(in the rows, 128 means zero)
Each name stands for a flat space through zero: a line, a plane or more. A row that begins with a name and a colon came from that space; any other row is followed by the name of the space it lies nearest, among the names in its block.
nutu_muz: 120,107,121,152,146,157,110,144,152,126,110,113,151,92,138,94,155,109,131,131,143,116,127,134,117
kip_nomik: 130,109,153,132,127,126,130,121,113,151,92,115,138,120,101,168,115,135,108,74,108,147,113,133,132
likof_podo: 141,128,122,133,139,160,143,164,123,125,139,135,120,138,142,94,175,119,147,147,143,103,147,120,141
kip_nomik: 103,138,113,135,117,113,127,117,127,135,133,132,120,116,128,153,111,142,118,131,142,118,106,125,125
maku_res: 127,117,136,108,128,79,129,122,166,123,128,136,148,116,131,142,107,134,79,126,101,153,89,157,119
difu_miram: 101,137,105,117,141,124,148,137,113,122,140,144,119,113,140,131,122,157,119,154,124,122,89,113,116
likof_podo: 101,143,142,152,148,133,155,133,174,144,146,156,136,128,137,95,119,119,115,173,108,145,146,121,125
likof_podo: 126,158,74,106,137,151,141,122,100,102,111,106,149,146,145,104,132,137,175,159,101,101,144,131,94
kip_nomik: 150,113,142,121,135,130,131,153,162,118,142,134,143,137,145,77,160,114,126,141,121,132,148,141,141
maku_res: 139,149,99,113,144,175,142,135,95,141,99,120,131,141,114,136,154,118,158,123,125,119,130,134,145
difu_miram: 155,96,154,103,122,122,107,132,110,122,125,120,121,126,115,113,145,132,126,97,130,143,133,119,147
maku_res: 131,124,150,162,144,132,150,134,154,105,153,143,113,114,155,110,114,107,128,145,154,124,155,116,106
difu_miram: 131,137,130,133,130,140,149,126,137,152,116,124,139,134,116,126,135,115,124,117,132,122,148,141,148
pavi_zak: 150,150,121,100,149,163,168,134,113,137,115,131,134,158,120,103,150,115,152,136,105,133,163,132,150
difu_miram: 99,129,118,147,120,100,135,135,149,112,154,146,111,103,154,131,118,141,113,154,153,108,108,115,110
likof_podo: 122,135,117,119,129,102,109,103,137,101,127,115,147,129,136,117,95,130,125,159,94,134,131,133,77
pavi_zak: 96,127,129,149,152,164,163,155,117,157,150,154,122,110,138,128,131,158,121,124,151,133,88,112,158
pavi_zak: 133,130,120,98,123,96,119,125,158,115,121,134,140,131,132,122,130,124,116,145,96,145,116,145,124
maku_res: 122,161,99,120,144,139,133,111,116,119,141,132,129,138,135,138,101,125,139,161,128,129,115,136,109
pavi_zak: 143,125,114,103,121,116,127,140,142,117,96,120,137,132,125,117,164,115,133,133,98,119,139,139,125
difu_miram: 116,110,154,154,125,133,134,175,141,159,136,142,129,139,122,98,178,140,106,147,106,113,138,110,140
maku_res: 120,114,158,167,140,150,143,147,133,127,154,144,107,116,142,97,135,125,135,137,156,122,157,95,129
nutu_muz: 128,144,113,115,133,133,108,98,104,124,116,119,128,129,114,161,95,126,137,124,122,146,109,134,114
pavi_zak: 134,113,128,139,117,120,89,148,167,112,104,121,144,132,137,111,161,108,139,143,92,132,138,137,108
nutu_muz: 112,141,102,151,166,163,121,106,114,121,133,111,158,104,142,149,75,128,125,133,148,132,82,152,86
nutu_muz: 134,144,107,104,134,107,127,111,94,107,129,115,118,134,118,126,118,128,115,174,113,97,137,118,75
nutu_muz: 141,137,102,131,129,137,122,126,141,142,113,93,186,144,128,126,132,117,116,120,120,105,121,186,118
maku_res: 138,109,121,128,141,163,134,174,141,152,86,125,142,113,118,121,200,110,125,106,127,117,113,144,163
pavi_zak: 124,128,136,126,119,89,151,130,128,117,134,137,133,142,141,173,92,159,105,112,92,143,94,139,107
kip_nomik: 129,127,127,137,140,124,107,117,147,117,150,119,157,126,142,111,102,123,112,148,128,135,116,152,100
kip_nomik: 115,140,118,132,114,124,111,112,109,134,115,115,129,140,113,137,119,136,138,138,108,118,141,117,109
likof_podo: 113,140,118,134,121,128,131,110,129,145,115,120,140,126,119,149,109,132,128,113,127,130,123,138,133
nutu_muz: 126,124,138,141,140,127,112,130,174,138,124,123,167,131,128,99,129,110,106,153,96,142,133,154,112
nutu_muz: 131,117,149,136,114,122,140,145,132,123,140,148,93,127,135,126,147,129,139,117,148,127,147,101,152
kip_nomik: 157,142,112,103,148,160,99,102,105,105,115,112,132,137,122,125,116,100,165,132,128,151,137,139,118
nutu_muz: 133,123,155,113,77,36,143,134,168,121,145,138,128,170,133,118,131,149,92,144,71,117,164,129,118
nutu_muz: 117,123,124,132,109,132,136,142,134,133,83,127,117,122,120,126,168,124,157,112,110,117,158,106,142
likof_podo: 119,127,121,134,138,116,140,129,110,139,132,120,136,115,123,159,110,144,84,127,134,107,86,141,103
maku_res: 122,150,126,119,124,150,138,106,65,134,142,123,112,161,117,126,103,158,168,128,120,130,156,94,131
kip_nomik: 151,96,156,145,117,136,109,139,135,126,135,113,130,122,130,102,151,115,132,97,160,119,156,128,145
pavi_zak: 150,127,144,83,111,110,130,124,128,144,126,135,112,148,100,99,161,120,124,128,120,136,166,119,175
pavi_zak: 167,123,145,111,139,135,149,133,138,104,138,135,125,143,145,108,131,109,146,114,132,148,156,138,143
nutu_muz: 109,128,107,123,135,137,129,123,131,143,111,112,168,117,128,127,120,147,121,114,112,132,97,151,128
likof_podo: 152,121,133,104,134,138,184,136,60,125,122,106,139,153,129,135,121,168,135,80,110,109,137,126,124
difu_miram: 154,106,147,108,86,58,94,110,138,95,142,114,126,140,134,139,108,136,110,107,122,130,133,140,112
maku_res: 137,129,137,121,122,130,108,92,115,138,110,114,113,114,96,140,115,103,130,108,156,133,152,122,139
kip_nomik: 109,147,105,151,152,158,117,115,99,127,131,131,114,108,128,174,94,126,133,139,156,128,85,123,102
maku_res: 135,128,111,136,117,108,122,148,152,103,138,130,142,137,161,151,128,132,124,129,123,120,93,159,111
maku_res: 111,113,134,133,96,90,85,130,134,138,144,132,117,121,120,145,131,149,102,128,137,124,96,121,134
difu_miram: 129,131,133,108,117,117,150,130,116,142,126,134,123,143,118,134,133,146,125,112,114,131,132,123,153
likof_podo: 129,140,129,133,110,98,178,150,140,126,136,141,124,158,144,138,136,142,119,135,105,103,146,131,123
pavi_zak: 106,130,106,136,150,138,98,127,154,120,135,134,144,97,142,119,120,120,118,162,137,139,83,141,109
pavi_zak: 108,116,141,141,101,112,130,135,125,144,131,133,112,122,123,133,138,152,125,108,137,117,132,104,148
pavi_zak: 123,149,99,106,120,118,117,98,104,143,105,105,131,128,95,138,126,121,117,144,127,99,137,133,114
pavi_zak: 81,135,107,138,121,138,92,115,139,141,130,133,125,101,123,103,131,137,145,158,141,131,120,103,137
likof_podo: 142,111,147,125,110,93,112,125,129,113,140,126,116,131,128,136,121,131,111,121,129,126,130,125,116
maku_res: 154,122,133,93,141,106,144,105,151,109,88,123,123,98,114,133,124,87,111,115,126,142,145,141,121
difu_miram: 133,126,103,116,121,113,100,118,132,103,129,109,144,120,141,117,125,127,131,140,133,113,119,144,103
kip_nomik: 139,128,142,113,120,117,130,101,105,121,142,110,151,157,130,122,85,155,136,104,103,148,142,135,120
kip_nomik: 127,120,133,162,137,154,93,146,124,113,146,129,143,142,154,147,110,141,148,123,116,154,89,138,107
difu_miram: 91,123,120,138,113,134,152,145,133,126,137,147,117,112,155,113,136,166,162,112,138,131,123,97,160
likof_podo: 136,112,141,126,127,117,122,123,110,123,138,117,135,127,128,139,109,144,111,107,129,131,111,133,116
likof_podo: 115,138,120,156,133,143,154,155,125,143,164,138,124,135,143,111,145,138,117,156,158,87,128,124,131
maku_res: 116,137,138,148,150,177,133,120,112,164,139,123,148,138,115,109,113,134,137,122,134,144,136,128,148
likof_podo: 111,134,146,140,129,100,131,123,177,124,144,152,127,128,136,112,110,119,110,167,102,150,141,122,112
maku_res: 122,157,128,120,141,134,173,122,108,147,141,132,155,175,127,133,94,158,124,138,75,143,128,140,121
nutu_muz: 108,157,115,132,162,167,130,111,105,145,155,148,121,125,123,147,89,134,131,150,148,156,87,126,137
difu_miram: 107,135,130,143,131,118,133,130,161,138,124,137,139,125,128,118,126,124,113,155,103,131,132,129,115
nutu_muz: 135,148,105,117,149,163,122,126,94,132,122,126,108,128,110,121,149,107,143,163,146,108,137,114,124
pavi_zak: 131,107,146,166,126,137,108,140,83,141,128,112,112,121,112,173,125,137,105,103,152,102,105,116,103
difu_miram: 117,102,159,139,97,82,114,129,159,109,145,145,105,115,143,124,120,141,125,115,132,144,137,104,133
likof_podo: 162,107,148,123,126,112,127,138,118,114,120,108,125,135,118,103,155,110,109,135,120,96,169,124,98
kip_nomik: 115,127,129,100,94,43,134,95,183,133,130,117,158,121,122,104,108,136,73,141,105,116,144,153,119
nutu_muz: 127,117,134,160,130,116,87,106,167,111,142,111,165,113,149,146,76,117,111,114,140,149,96,170,95
difu_miram: 154,112,135,125,152,147,103,124,90,99,141,123,106,109,131,148,111,117,130,118,164,137,100,122,107
kip_nomik: 119,158,106,106,124,130,155,115,102,126,153,133,117,151,133,98,123,146,151,161,131,109,158,109,134
kip_nomik: 127,129,128,144,133,119,123,122,129,104,142,135,117,119,146,159,95,128,125,130,141,134,104,130,100
difu_miram: 120,139,132,126,120,110,125,122,151,138,124,141,113,129,114,124,137,111,117,156,120,128,147,119,131
130,141,131,130,98,135,131,115,140,139,111,124,120,149,119,114,144,114,173,110,130,127,192,117,165
likof_podo
137,157,90,97,108,128,113,103,109,98,134,131,89,132,134,129,132,114,181,143,169,114,152,112,145
kip_nomik
109,139,122,145,138,118,140,116,128,105,147,146,107,109,150,163,82,136,127,138,145,138,98,118,101
difu_miram
133,124,130,124,93,87,89,97,152,139,110,98,160,137,109,147,110,121,106,104,114,129,132,164,123
maku_res
106,133,125,150,140,143,105,110,151,131,146,119,169,127,142,104,91,135,131,144,118,151,118,145,111
likof_podo
92,107,137,158,119,122,127,162,154,126,144,145,128,112,154,98,148,157,129,143,119,124,119,102,126
difu_miram
120,130,138,141,105,73,133,114,149,112,153,120,154,152,150,136,80,155,103,135,92,126,129,146,84
likof_podo
110,131,104,157,131,154,96,123,119,122,107,107,135,110,129,127,133,118,152,142,137,105,131,120,95
pavi_zak
135,134,118,100,142,137,129,115,128,137,106,126,139,120,112,137,126,117,124,116,122,149,111,146,145
kip_nomik
139,134,136,125,130,123,170,133,154,123,139,138,138,140,148,116,122,125,130,116,129,135,146,145,146
pavi_zak
121,154,105,100,118,142,138,122,99,141,117,126,121,156,111,106,150,139,162,148,106,117,161,108,147
kip_nomik
123,118,144,149,148,159,126,128,133,143,144,118,166,131,136,103,108,138,126,114,125,148,123,143,131
likof_podo
130,127,119,146,144,130,130,124,122,108,151,130,111,98,145,149,107,116,112,135,183,107,102,132,104
difu_miram
159,104,131,127,140,134,123,165,125,116,125,118,141,131,138,124,163,121,111,123,124,112,109,149,114
likof_podo
142,116,128,141,136,150,123,136,100,120,119,113,118,116,127,139,139,120,136,110,155,107,129,122,116
pavi_zak
132,129,170,160,132,126,154,135,129,128,164,147,131,166,147,155,80,149,124,110,103,164,124,131,121
pavi_zak
129,132,135,153,128,158,117,138,85,122,127,120,114,156,126,131,132,137,166,135,110,119,156,97,103
kip_nomik
109,130,116,149,153,139,143,137,138,131,145,136,142,104,148,145,106,137,103,133,147,128,76,146,115
pavi_zak
125,124,136,147,125,142,119,126,134,133,148,119,153,141,141,109,114,139,139,117,132,135,134,139,134
likof_podo
120,130,111,100,131,107,106,114,139,134,132,131,129,105,114,124,129,123,96,152,139,130,95,139,133
pavi_zak
131,117,126,120,73,87,104,142,161,125,95,127,102,129,115,113,195,109,143,130,122,96,179,108,150
kip_nomik
128,110,148,136,115,114,118,121,142,124,126,118,132,120,127,103,129,126,128,118,128,127,159,118,125
maku_res
175,110,153,102,116,127,106,135,91,134,129,120,102,150,97,130,163,115,123,106,144,122,149,121,156
difu_miram
133,135,117,94,130,108,128,114,148,132,88,127,134,118,106,139,137,106,113,131,100,141,125,144,131
kip_nomik
140,150,97,111,156,145,161,146,132,119,106,140,122,125,133,144,152,102,128,152,122,117,113,144,121
maku_res
134,122,139,142,132,137,110,134,150,128,137,130,134,129,133,110,135,112,128,138,133,137,136,134,130
pavi_zak
136,105,167,157,89,95,118,120,133,134,148,120,109,130,124,138,120,130,114,89,166,110,161,117,141
pavi_zak
125,132,119,113,152,142,128,140,142,121,115,151,115,111,129,126,145,112,132,152,118,152,106,122,133
likof_podo
86,150,114,145,115,111,119,113,146,133,129,144,120,125,130,151,101,140,133,154,111,139,114,115,116
nutu_muz
121,117,134,136,136,130,105,110,120,132,139,113,152,117,127,136,91,143,112,112,132,145,97,142,115
likof_podo

Each name stands for a flat space through zero: a line, a plane or more. A row that begins with a name and a colon came from that space; any other row is followed by the name of the space it lies nearest, among the names in its block.
fuzalkon: 137,131,125,134,121,125,128,133,127,116,135,138,129,116,140,137,130,139,143,141,112,128,146,150,115
laffut: 126,133,143,138,122,138,127,124,118,154,114,142,96,112,125,112,145,121,137,138,151,131,137,99,126
laffut: 135,145,94,110,126,121,142,129,148,151,153,87,134,122,111,174,123,133,122,154,123,119,142,121,124
tersalu: 135,130,112,105,136,132,110,128,149,89,147,140,118,131,138,139,113,137,161,128,127,149,144,166,123
tersalu: 161,157,179,187,90,125,117,145,116,139,115,126,152,140,132,152,119,143,96,102,88,78,128,162,119
kugizpesof: 135,151,72,89,145,128,130,132,127,118,165,124,127,111,129,161,133,130,157,159,126,155,156,130,126
tersalu: 139,140,170,143,105,138,107,126,141,124,117,138,94,131,124,138,105,129,126,102,128,112,127,151,122
gomabsolu: 99,82,112,108,127,127,114,111,138,155,132,109,100,123,99,125,118,165,132,170,141,134,118,93,88
fuzalkon: 134,126,105,129,118,133,128,152,106,131,119,105,145,128,94,127,126,144,118,113,102,126,108,90,113
fuzalkon: 134,156,136,129,134,137,133,137,100,116,123,149,139,129,149,151,139,102,118,89,98,114,119,146,169
tersalu: 119,91,117,110,135,121,154,121,131,151,137,101,104,124,116,116,143,141,156,171,168,129,144,102,117
tersalu: 110,100,146,111,124,124,149,126,88,157,118,119,94,100,116,140,120,118,121,138,123,112,127,90,116
laffut: 132,119,114,136,134,118,179,136,140,147,125,90,166,134,137,137,160,112,122,136,125,103,135,123,158
fuzalkon: 118,113,125,107,138,117,113,110,151,114,150,124,123,141,131,139,102,142,130,144,139,135,129,157,117
gomabsolu: 132,131,126,117,114,115,132,125,144,124,139,105,112,122,104,130,94,131,120,137,137,134,128,125,100
fuzalkon: 125,128,125,123,136,129,128,121,133,119,134,147,119,121,148,126,138,123,146,140,135,139,142,144,134
gomabsolu: 119,132,125,126,150,119,126,120,109,148,129,147,142,105,140,95,131,105,122,161,159,163,152,89,114
kugizpesof: 126,126,135,117,114,127,160,123,99,147,131,119,67,117,108,123,146,127,143,139,158,115,118,105,137
gomabsolu: 135,154,135,132,114,131,130,128,105,157,130,127,99,113,111,137,132,124,121,136,139,123,130,100,124
fuzalkon: 119,136,138,137,153,127,89,117,123,134,131,140,183,165,142,131,115,128,85,109,123,127,107,137,144
laffut: 133,127,105,124,116,146,146,142,134,152,117,103,105,118,104,141,158,135,149,130,127,116,129,92,135
laffut: 104,99,99,95,170,101,138,113,150,89,148,122,183,143,152,110,104,109,115,137,133,160,124,153,135
fuzalkon: 120,103,99,100,145,136,121,134,116,154,132,103,126,123,101,127,129,143,143,152,146,144,138,72,107
gomabsolu: 158,157,198,169,101,126,108,127,155,121,122,118,135,174,130,148,94,129,93,75,126,80,114,190,144
fuzalkon: 117,133,97,130,119,114,178,125,135,125,129,124,128,100,139,132,157,112,125,148,105,125,121,133,143
tersalu: 116,137,98,136,124,108,148,120,133,105,136,136,152,124,134,110,137,127,106,138,107,140,99,144,131
gomabsolu: 115,92,94,121,155,145,129,140,110,130,118,132,158,141,137,114,177,145,156,131,121,134,122,104,149
kugizpesof: 137,133,166,126,89,129,152,128,131,117,119,115,56,123,107,144,108,122,132,96,127,95,109,150,134
laffut: 151,176,104,122,116,140,133,128,151,169,146,101,91,118,98,152,146,127,144,155,169,132,153,96,131
gomabsolu: 110,109,143,134,143,132,96,125,116,113,113,163,157,127,153,120,114,127,114,114,98,138,123,137,119
kugizpesof: 130,112,158,133,124,116,142,125,119,129,122,128,110,120,128,97,116,118,133,137,158,132,140,122,112
tersalu: 112,118,163,114,123,130,117,106,145,118,123,149,73,118,135,128,99,113,133,120,144,132,127,148,124
tersalu: 134,147,141,131,129,125,115,129,105,131,134,141,135,123,135,141,114,121,113,123,118,126,134,132,124
laffut: 124,125,178,148,126,138,127,125,128,127,102,160,122,119,168,142,133,100,125,100,105,103,140,160,152
gomabsolu: 126,129,107,106,115,117,154,121,178,110,145,92,115,127,121,171,108,127,127,129,108,113,123,167,133
kugizpesof: 124,101,183,159,118,128,133,130,98,154,92,128,122,136,117,81,129,123,107,111,152,110,111,91,121
laffut: 124,128,137,111,116,134,112,118,121,106,139,163,64,102,136,142,116,140,163,140,123,139,141,156,108
laffut: 131,116,160,168,118,99,127,128,72,137,128,134,168,143,128,94,121,153,87,139,121,110,106,128,102
kugizpesof: 147,152,120,128,126,131,129,136,95,142,146,134,114,120,126,139,148,139,148,148,140,128,148,120,127
kugizpesof: 134,133,141,130,125,119,80,121,138,102,146,146,137,135,131,131,80,152,121,133,119,144,137,165,87
fuzalkon: 131,149,119,136,144,137,122,127,125,141,132,152,146,120,159,141,160,116,139,140,126,133,153,133,150
gomabsolu: 124,124,108,111,135,124,155,125,149,117,137,116,127,125,139,144,139,116,141,134,125,126,134,147,148
tersalu: 128,126,134,133,124,131,122,126,141,115,123,135,124,133,131,124,125,130,131,118,124,128,123,143,129
tersalu: 157,161,127,148,131,118,119,140,111,139,149,123,175,138,140,149,131,137,117,141,120,119,154,144,125
tersalu: 126,127,125,102,117,127,133,124,156,87,140,136,93,108,142,167,101,123,150,120,96,127,139,183,124
fuzalkon: 104,113,120,113,148,118,130,110,126,111,133,146,137,132,146,113,127,118,120,132,131,143,112,140,141
fuzalkon: 118,139,109,110,123,125,166,113,164,140,135,103,98,122,120,146,141,105,126,136,145,120,119,127,158
fuzalkon: 107,107,122,124,144,124,129,118,123,135,120,134,139,131,128,95,134,122,118,137,146,145,113,101,128
gomabsolu: 111,103,128,114,158,122,124,123,135,111,125,139,165,128,157,121,115,108,123,126,120,144,139,139,132
laffut: 137,133,156,148,109,152,126,141,127,132,100,140,106,123,135,147,145,123,140,94,102,99,129,137,146
kugizpesof: 102,122,137,136,148,138,113,129,86,174,96,130,170,132,119,123,131,104,68,101,110,120,94,57,144
kugizpesof: 111,139,110,97,142,128,130,120,120,131,135,125,126,121,123,152,114,104,106,117,117,135,111,113,145
laffut: 139,125,85,104,115,128,141,141,144,91,149,108,109,126,110,145,127,155,164,133,111,134,126,151,118
gomabsolu: 123,95,129,106,130,142,139,138,108,118,121,122,99,134,122,139,140,139,159,109,121,112,118,127,143
kugizpesof: 133,146,95,113,153,147,132,150,104,142,123,115,168,137,123,147,154,109,122,100,114,128,122,88,167
tersalu: 137,168,146,133,139,98,108,106,63,166,168,147,129,123,123,108,109,131,96,182,185,151,144,101,98
kugizpesof: 135,150,133,119,134,125,122,131,82,149,140,136,121,109,124,139,119,118,121,142,136,136,146,100,117
laffut: 99,82,89,73,144,151,129,130,129,106,130,125,96,125,125,170,139,145,168,116,92,124,111,133,146
gomabsolu: 127,136,135,137,131,131,121,124,127,148,126,128,139,133,132,138,134,125,114,129,128,119,128,122,136
kugizpesof: 116,111,153,154,118,122,134,111,136,136,117,139,117,139,136,100,145,138,121,137,144,114,111,140,132
105,100,127,97,151,127,142,120,105,151,126,125,116,109,133,135,129,108,132,145,139,133,140,94,132
tersalu
135,131,162,114,128,134,136,130,107,100,127,157,85,117,152,138,121,105,157,103,130,122,143,163,147
fuzalkon
105,129,140,117,137,131,109,107,124,173,124,141,103,96,127,135,113,109,112,159,147,143,147,85,107
laffut
168,168,145,130,73,126,164,145,135,76,137,119,49,121,106,143,114,129,160,90,121,105,118,185,135
gomabsolu
130,128,111,116,116,131,145,124,163,149,132,92,95,124,99,135,131,132,140,146,155,126,132,105,123
fuzalkon
125,121,146,117,142,116,108,124,117,119,132,135,142,125,130,110,85,116,113,129,141,151,140,122,101
kugizpesof
136,155,126,114,117,124,153,131,145,106,136,121,118,116,140,177,114,99,122,103,93,110,129,170,154
gomabsolu
130,147,88,130,138,115,142,129,152,107,139,135,166,114,146,113,137,113,128,148,121,160,142,139,127
gomabsolu
144,134,126,139,127,123,145,143,135,122,133,97,179,159,137,170,134,132,108,100,88,85,117,166,160
laffut
122,113,136,134,156,134,158,127,137,125,110,132,156,153,160,101,172,95,137,104,153,121,124,135,190
laffut
125,161,110,129,142,120,122,127,125,146,133,132,171,108,138,143,118,99,91,138,110,145,141,107,125
gomabsolu
126,105,108,105,107,139,157,127,166,139,124,87,55,120,83,119,139,142,169,144,168,128,124,96,119
tersalu
140,150,129,138,127,133,124,127,141,130,135,142,129,123,149,146,143,125,141,137,125,124,152,153,137
fuzalkon
132,149,136,157,128,132,127,134,113,121,112,158,153,126,150,112,151,113,116,109,110,128,121,135,148
fuzalkon
158,161,146,161,105,124,106,140,111,123,133,126,143,152,110,124,116,154,108,109,122,114,113,143,115
laffut
126,141,133,126,142,129,134,135,111,143,116,128,156,117,137,138,124,91,102,111,115,127,134,104,143
kugizpesof
105,69,106,88,149,153,139,135,160,111,107,116,109,126,131,132,142,122,176,112,124,134,133,117,145
tersalu
122,118,125,122,124,156,115,143,135,136,105,115,130,133,118,172,130,131,124,87,81,101,112,117,145
laffut
116,121,123,99,143,119,130,111,133,75,154,169,105,118,172,140,122,122,162,138,119,145,142,198,140
fuzalkon
127,159,86,110,131,123,149,134,149,122,141,108,159,111,134,183,122,102,106,122,79,124,130,140,146
gomabsolu
140,133,139,122,115,138,141,137,113,133,127,113,95,135,113,150,135,131,140,107,128,102,120,128,146
gomabsolu
140,133,166,151,129,131,103,130,129,146,119,116,159,164,125,134,112,131,96,100,134,102,121,133,136
gomabsolu
160,172,121,154,109,119,131,148,161,63,131,135,172,140,144,131,110,118,117,84,83,130,121,198,138
gomabsolu
141,145,141,152,122,137,146,146,115,152,106,125,148,113,139,142,150,104,119,113,106,106,144,112,145
kugizpesof
158,148,140,154,111,136,147,150,141,124,117,123,137,119,143,146,145,118,145,113,107,106,157,152,139
kugizpesof

Rows lie near named flat spaces through zero. A row that begins with a name and a colon came from that space; any other row is followed by the name of its block's space that it lies nearest.
zug-poreb: 130,130,104,156,110,117,153,84,103,157,127,152,100,108,146,136,106,108,145,170,135,144,153,100,121
sov-doda: 150,121,144,117,120,141,134,165,109,138,81,141,124,112,139,111,140,148,99,131,111,135,126,135,105
leti-mugam: 138,125,119,128,116,122,141,155,155,135,140,139,129,141,112,139,119,109,113,98,115,130,96,111,111
leti-mugam: 100,137,108,102,135,114,132,146,145,126,160,111,144,134,129,152,144,82,117,104,115,131,100,133,129
leti-mugam: 114,134,88,152,122,137,102,105,157,130,143,106,133,143,113,166,128,101,135,138,112,121,115,111,128
nuf-pagi: 137,125,143,157,94,154,89,152,119,134,43,109,107,112,137,147,147,162,79,160,64,125,141,104,95
nuf-pagi: 133,130,108,113,136,119,155,141,112,150,138,154,136,120,138,112,117,106,135,119,138,129,120,140,124
leti-mugam: 132,158,164,113,129,121,73,135,140,94,125,105,142,135,92,139,140,172,124,119,90,126,138,125,134
sov-doda: 110,123,127,104,135,122,119,108,155,97,157,88,150,122,128,151,170,106,112,133,140,156,116,143,134
leti-mugam: 151,136,136,116,136,116,130,116,111,128,133,150,141,114,120,104,119,149,142,135,142,137,144,140,129
nuf-pagi: 139,149,168,121,119,155,64,120,137,89,90,87,120,132,100,151,167,182,115,156,91,144,143,122,128
zug-poreb: 118,139,113,120,130,132,124,153,126,140,124,128,130,135,128,136,128,111,124,115,106,117,114,129,124
nuf-pagi: 134,135,125,126,125,148,135,101,105,133,114,132,101,122,136,132,140,129,146,168,139,151,144,124,131
zug-poreb: 124,144,101,117,132,145,108,125,119,136,116,117,134,123,128,145,148,113,129,149,108,136,124,136,123
nuf-pagi: 137,116,129,111,134,135,140,141,141,120,134,126,139,131,126,122,143,122,118,116,144,139,108,143,124
zug-poreb: 107,169,93,134,136,154,85,95,99,142,116,113,113,135,124,155,132,120,168,174,99,119,150,124,144
sov-doda: 102,135,103,129,133,147,105,91,145,113,144,87,126,137,126,167,159,100,138,156,129,141,123,128,141
sov-doda: 144,147,125,140,107,136,112,115,131,132,114,132,105,132,108,152,126,135,132,150,100,144,132,96,116
sov-doda: 121,130,116,143,122,119,131,93,148,122,160,122,120,137,117,149,121,110,143,135,140,137,127,108,135
zug-poreb: 121,125,122,133,121,128,142,106,119,133,128,126,112,119,142,137,135,113,131,152,137,144,137,120,128
nuf-pagi: 120,139,127,95,146,94,135,193,133,136,153,146,171,134,121,106,108,115,115,57,108,96,100,150,125
sov-doda: 150,147,157,112,112,105,115,124,136,109,133,131,130,117,102,137,135,150,116,129,106,158,134,110,115
sov-doda: 135,97,145,114,137,127,160,113,133,111,143,126,134,118,144,108,147,128,122,130,181,152,126,151,134
leti-mugam: 117,180,141,108,129,147,87,134,110,121,115,115,100,150,102,155,139,144,154,140,82,128,137,113,140
zug-poreb: 105,164,104,116,144,149,79,94,128,114,142,92,132,142,110,162,152,118,159,157,112,131,134,135,150
zug-poreb: 145,128,110,143,118,108,133,52,137,121,162,132,131,108,119,142,125,118,147,171,157,168,148,111,128
sov-doda: 90,106,104,115,146,112,137,139,161,118,169,96,169,130,145,138,146,79,105,94,144,116,97,154,136
leti-mugam: 125,104,51,164,118,153,179,113,135,179,139,153,101,141,149,146,105,55,146,143,154,126,98,108,116
nuf-pagi: 115,132,124,142,134,112,126,93,136,121,164,126,129,136,121,131,109,124,155,127,147,119,141,121,148
leti-mugam: 138,117,124,128,128,161,148,171,135,142,110,142,107,157,125,121,122,123,128,103,130,114,97,127,122
sov-doda: 149,173,188,97,139,92,94,122,105,98,141,144,141,120,92,102,113,196,153,118,114,132,168,132,145
leti-mugam: 135,135,182,93,138,123,130,165,105,111,110,134,126,124,130,98,139,168,118,108,125,130,138,147,133
nuf-pagi: 125,112,162,128,113,132,156,132,139,114,128,123,90,139,134,136,138,129,118,123,143,147,122,108,129
zug-poreb: 98,161,91,128,131,149,86,135,103,149,98,107,127,126,137,157,141,109,132,155,74,109,134,129,127
sov-doda: 126,179,150,120,127,128,74,94,104,110,119,113,113,126,103,147,135,166,157,166,93,138,169,114,143
nuf-pagi: 120,125,85,123,145,104,150,160,118,164,148,158,167,120,142,103,96,93,130,91,129,95,111,151,123
nuf-pagi: 126,112,133,119,126,135,132,188,136,134,101,124,141,129,139,121,138,125,88,95,106,112,101,140,110
leti-mugam: 153,130,129,126,117,123,170,134,101,155,120,174,101,120,134,110,106,126,140,133,138,143,132,114,116
zug-poreb: 110,162,105,147,132,148,91,113,91,151,100,127,110,133,130,140,114,135,161,162,93,100,157,120,140
zug-poreb: 93,157,138,160,135,107,54,66,141,95,155,85,142,138,104,154,114,159,160,146,108,98,173,114,165
137,122,112,147,117,152,137,144,141,144,116,138,106,150,120,138,117,118,131,121,122,119,107,110,119
leti-mugam
126,132,132,130,130,126,125,171,126,140,117,140,133,139,125,116,109,135,122,95,106,97,118,129,124
zug-poreb
117,121,124,138,129,158,110,135,120,130,92,108,119,130,142,134,145,134,119,146,116,117,131,135,128
nuf-pagi
124,137,137,123,132,136,112,132,125,121,121,119,125,134,122,131,135,139,132,129,119,124,131,131,134
leti-mugam
115,154,99,153,123,131,97,85,102,144,116,123,118,117,131,148,119,125,153,176,104,122,161,113,134
zug-poreb
140,106,102,127,128,122,184,118,124,151,149,158,125,118,146,114,117,91,134,129,170,146,115,132,120
nuf-pagi
107,131,121,150,132,133,92,124,130,126,117,106,137,134,129,136,122,138,130,131,108,96,140,129,138
nuf-pagi
144,135,133,135,133,116,112,106,145,113,154,133,144,136,100,121,111,149,148,120,140,124,135,127,138
zug-poreb
146,107,120,119,116,104,178,135,150,135,158,151,133,119,130,126,123,96,109,107,151,156,101,118,108
zug-poreb
150,140,95,106,131,123,111,165,151,138,134,136,174,127,102,132,131,112,108,99,97,127,91,141,103
zug-poreb
128,137,126,133,137,144,105,71,130,107,144,109,122,134,114,139,140,140,162,165,152,143,148,131,150
nuf-pagi
105,137,138,135,127,122,103,96,115,115,122,102,123,115,139,142,141,138,130,158,119,130,159,125,140
leti-mugam
137,117,100,142,130,172,152,147,123,156,109,148,98,156,132,124,116,111,147,127,141,114,105,125,126
leti-mugam
111,142,159,109,143,110,101,148,156,94,161,105,150,152,101,130,128,145,131,81,119,107,119,136,149
nuf-pagi
